Below is a small trained network, with its code and all its weights. Each question gives an input and a target symbol and asks what happens when units are switched off, that is, made to give their printed mean instead of their output.

import numpy as np


def w(rows, s, z=0):
    codes = np.array(rows[::2]) - 128.0
    scale = np.full(codes.shape[1], s)
    scale[-1] = z or s
    return codes * scale


def f(y):
    return np.maximum(y, 0)


def softmax(a):
    e = np.exp(a - a.max(-1, keepdims=True))
    return e / e.sum(-1, keepdims=True)


def log_softmax(a):
    a = a - a.max(-1, keepdims=True)
    return a - np.log(np.exp(a).sum(-1, keepdims=True))


def net(x, mask):
    ids = ['ΞΣαγδεηθλτψω'.index(c) for c in x.split()]
    T = len(ids)
    res = E[ids] + P[:T]
    u = 0
    for l in range(3):
        q, k, v = (res @ M[l].T for M in (Q, K, V))
        z = softmax(np.where(np.tri(T) > 0, q @ k.T / 3**0.5, -1e9)) @ v
        res = res + np.where(mask[u], z, O[l][:, -1]) @ O[l][:, :-1]
        u += 1
        y = f(res @ A[l][:, :-1].T + A[l][:, -1])
        res = res + np.where(mask[u : u + 8], y, B[l][:, -1]) @ B[l][:, :-1]
        u += 8
    return log_softmax(res[-1] @ U[:, :-1].T + U[:, -1])


Q, K, V, O, A, B = {}, {}, {}, {}, {}, {}
E = w([
[127,97,11],'Ξ',
[2,100,133],'Σ',
[105,105,31],'α',
[2,101,136],'γ',
[144,168,118],'δ',
[227,133,62],'ε',
[224,166,189],'η',
[120,191,200],'θ',
[164,167,121],'λ',
[129,166,119],'τ',
[141,158,97],'ψ',
[158,162,112],'ω',
],0.0099)
P = w([
[123,134,125],'0',
[88,130,253],'1',
[135,84,106],'2',
[150,121,116],'3',
[111,185,124],'4',
[132,52,125],'5',
[144,106,120],'6',
[110,205,123],'7',
[136,6,135],'8',
[145,104,118],'9',
[126,212,103],'10',
[120,89,149],'11',
],0.018)
Q[0] = w([
[117,2,148],'0.h0',
[162,33,158],'0.h0',
[155,143,19],'0.h0',
],0.007)
K[0] = w([
[142,194,93],'0.h0',
[254,247,137],'0.h0',
[163,98,205],'0.h0',
],0.0086)
V[0] = w([
[99,62,103],'0.h0',
[22,22,125],'0.h0',
[96,253,140],'0.h0',
],0.0049)
O[0] = w([
[14,2,74,39],'0.h0',
[74,188,93,47],'0.h0',
[85,118,119,246],'0.h0',
],0.0071,0.0011)
A[0] = w([
[105,150,176,172],'0.n0',
[121,161,157,217],'0.n1',
[109,188,130,253],'0.n2',
[115,71,254,185],'0.n3',
[184,177,129,195],'0.n4',
[218,64,184,191],'0.n5',
[151,138,165,182],'0.n6',
[188,242,183,126],'0.n7',
],0.0082,0.0036)
B[0] = w([
[152,182,137,192],'0.n0',
[104,177,115,213],'0.n1',
[45,237,103,238],'0.n2',
[26,151,252,250],'0.n3',
[43,165,11,218],'0.n4',
[231,223,121,253],'0.n5',
[84,188,102,194],'0.n6',
[25,45,93,253],'0.n7',
],0.0046,0.0052)
Q[1] = w([
[198,26,211],'1.h0',
[23,93,13],'1.h0',
[146,1,221],'1.h0',
],0.0083)
K[1] = w([
[87,208,100],'1.h0',
[116,11,205],'1.h0',
[47,206,65],'1.h0',
],0.012)
V[1] = w([
[20,97,134],'1.h0',
[200,52,1],'1.h0',
[114,223,148],'1.h0',
],0.0095)
O[1] = w([
[8,85,46,166],'1.h0',
[157,58,193,2],'1.h0',
[161,206,90,227],'1.h0',
],0.011,0.0075)
A[1] = w([
[183,115,45,2],'1.n0',
[145,255,210,136],'1.n1',
[107,242,173,139],'1.n2',
[137,19,100,152],'1.n3',
[142,124,179,235],'1.n4',
[163,73,57,190],'1.n5',
[159,150,17,163],'1.n6',
[213,103,199,94],'1.n7',
],0.008,0.003)
B[1] = w([
[175,127,148,150],'1.n0',
[172,74,91,230],'1.n1',
[174,56,102,248],'1.n2',
[48,146,117,131],'1.n3',
[121,88,69,146],'1.n4',
[129,135,255,145],'1.n5',
[159,147,194,231],'1.n6',
[138,195,161,147],'1.n7',
],0.0096,0.015)
Q[2] = w([
[197,5,142],'2.h0',
[138,97,136],'2.h0',
[172,200,189],'2.h0',
],0.0032)
K[2] = w([
[115,36,170],'2.h0',
[196,218,3],'2.h0',
[217,234,192],'2.h0',
],0.0051)
V[2] = w([
[56,254,143],'2.h0',
[175,180,99],'2.h0',
[56,133,80],'2.h0',
],0.0074)
O[2] = w([
[192,82,223,96],'2.h0',
[40,141,252,255],'2.h0',
[151,152,86,99],'2.h0',
],0.0034,0.0052)
A[2] = w([
[156,175,114,113],'2.n0',
[147,158,172,163],'2.n1',
[161,165,114,177],'2.n2',
[98,68,161,253],'2.n3',
[126,164,248,104],'2.n4',
[64,155,121,25],'2.n5',
[128,208,169,99],'2.n6',
[16,157,115,142],'2.n7',
],0.013,0.0048)
B[2] = w([
[58,66,54,227],'2.n0',
[110,94,66,196],'2.n1',
[77,6,139,254],'2.n2',
[48,255,227,168],'2.n3',
[83,177,187,201],'2.n4',
[193,89,147,160],'2.n5',
[143,76,155,199],'2.n6',
[225,190,172,208],'2.n7',
],0.0061,0.0081)
U = w([
[28,102,172,195],'Ξ',
[175,223,111,149],'Σ',
[40,127,153,200],'α',
[181,221,108,105],'γ',
[82,99,114,167],'δ',
[187,67,214,228],'ε',
[248,70,96,45],'η',
[37,159,2,136],'θ',
[116,101,122,37],'λ',
[102,134,108,70],'τ',
[50,88,130,255],'ψ',
[106,97,126,20],'ω',
],0.0083,0.0024)

Each question gives the input, a string of symbols that net reads in full, and the target symbol t.
The units are the heads (3 rows each of Q, K, V and O) and the neurons (one row each of A and B). Each row of codes is followed by its name. A weight is (code - 128) times the scale printed after its matrix; where a second scale follows, it is the last column's (O, A, B and U).
mask holds one flag per unit, layer by layer, with each layer's heads first. A switched-off unit (its flag False) gives its mean, the last column of its rows in O or B, instead of its output. The means were averaged over made-up inputs and are rounded, as every weight is.
A unit's drop is (log p(t) with every unit on - log p(t) with that unit switched off) / (log p(t) with every unit on - log p(t) with every unit switched off).
The circuit of an input: a set's keep is (log p(t) with only the set's units on - log p(t) with every unit switched off) / (log p(t) with every unit on - log p(t) with every unit switched off). Starting from the 12 units with the biggest drops (on a tie, the unit counted first), units are removed one at a time, each time the one whose removal leaves the highest keep (on an exact tie, the one counted first), for as long as the keep stays at least 0.8.
circuit, biggest first: the units of the circuit, biggest drop first
most important unit: the unit with the biggest drop
top k neurons: the k neurons with the biggest drops, biggest first
top k neurons in layer l: the k neurons of layer l with the biggest drops, biggest first
input η θ θ η λ, target θ: circuit, biggest first => 0.n4; 1.h0
input δ Σ θ θ η, target θ: top neuron => 1.n2
input θ η ε θ δ θ ε δ, target θ: top 3 neurons in layer 0 => 0.n4; 0.n3; 0.n7
input η θ ε θ δ ε τ, target ε: circuit, biggest first => 1.h0; 0.n2
input ψ ω Σ γ Ξ, target Σ: top 2 neurons => 2.n7; 1.n2
input η Σ Σ δ ε ε θ δ θ θ τ, target θ: circuit, biggest first => 0.n3; 1.h0
input θ τ Σ Ξ γ, target Σ: circuit, biggest first => 2.n7; 1.h0
input ω θ ε ψ η θ η δ, target θ: circuit, biggest first => 0.n3; 0.n4; 1.h0
input τ Σ ψ Σ θ η ε ε, target η: circuit, biggest first => 1.h0; 0.n5; 1.n1
input θ η ε δ, target ε: circuit, biggest first => 1.h0; 0.n2; 0.n6; 0.n1
input θ θ γ θ ε α Ξ, target Ξ: circuit, biggest first => 1.h0; 1.n5; 2.n3; 0.n2
input γ θ θ ε τ θ θ θ Ξ ψ Ξ, target Ξ: circuit, biggest first => 1.h0; 2.n3
input θ η ψ γ ω θ δ ψ η θ ω, target η: top 3 neurons => 0.n5; 1.n1; 1.n2
input δ ψ γ ε, target ε: top 2 neurons => 0.n7; 1.n5
input ε η θ Σ ε, target θ: top 2 neurons in layer 0 => 0.n7; 0.n4
input ε ε η θ θ θ θ ω, target θ: circuit, biggest first => 0.n4; 0.n3; 1.h0
input Ξ θ θ η Σ δ ε Σ ε λ, target ε: top 3 neurons => 0.n5; 0.n7; 1.n7
input θ θ η Ξ γ, target η: top 2 neurons => 0.n7; 1.n1
input ω η ε λ ψ, target ε: circuit, biggest first => 1.h0; 0.n2; 0.n6
input η ε η δ Ξ, target η: top 2 neurons => 0.n7; 0.n5
input λ γ Ξ γ τ, target Ξ: circuit, biggest first => 1.h0; 0.n2; 2.n3
input θ θ ω δ ε γ ψ η θ η η, target θ: most important unit => 0.n3
input α η ε η θ θ ε τ, target θ: circuit, biggest first => 1.h0; 0.n7
input ε θ Ξ Ξ ε Σ θ η ε δ, target ε: top 3 neurons => 0.n7; 0.n5; 1.n7
input ε α η γ, target Σ: top 3 neurons => 2.n7; 0.n5; 1.n1
input α η ε τ α, target ε: top 3 neurons in layer 0 => 0.n2; 0.n6; 0.n1
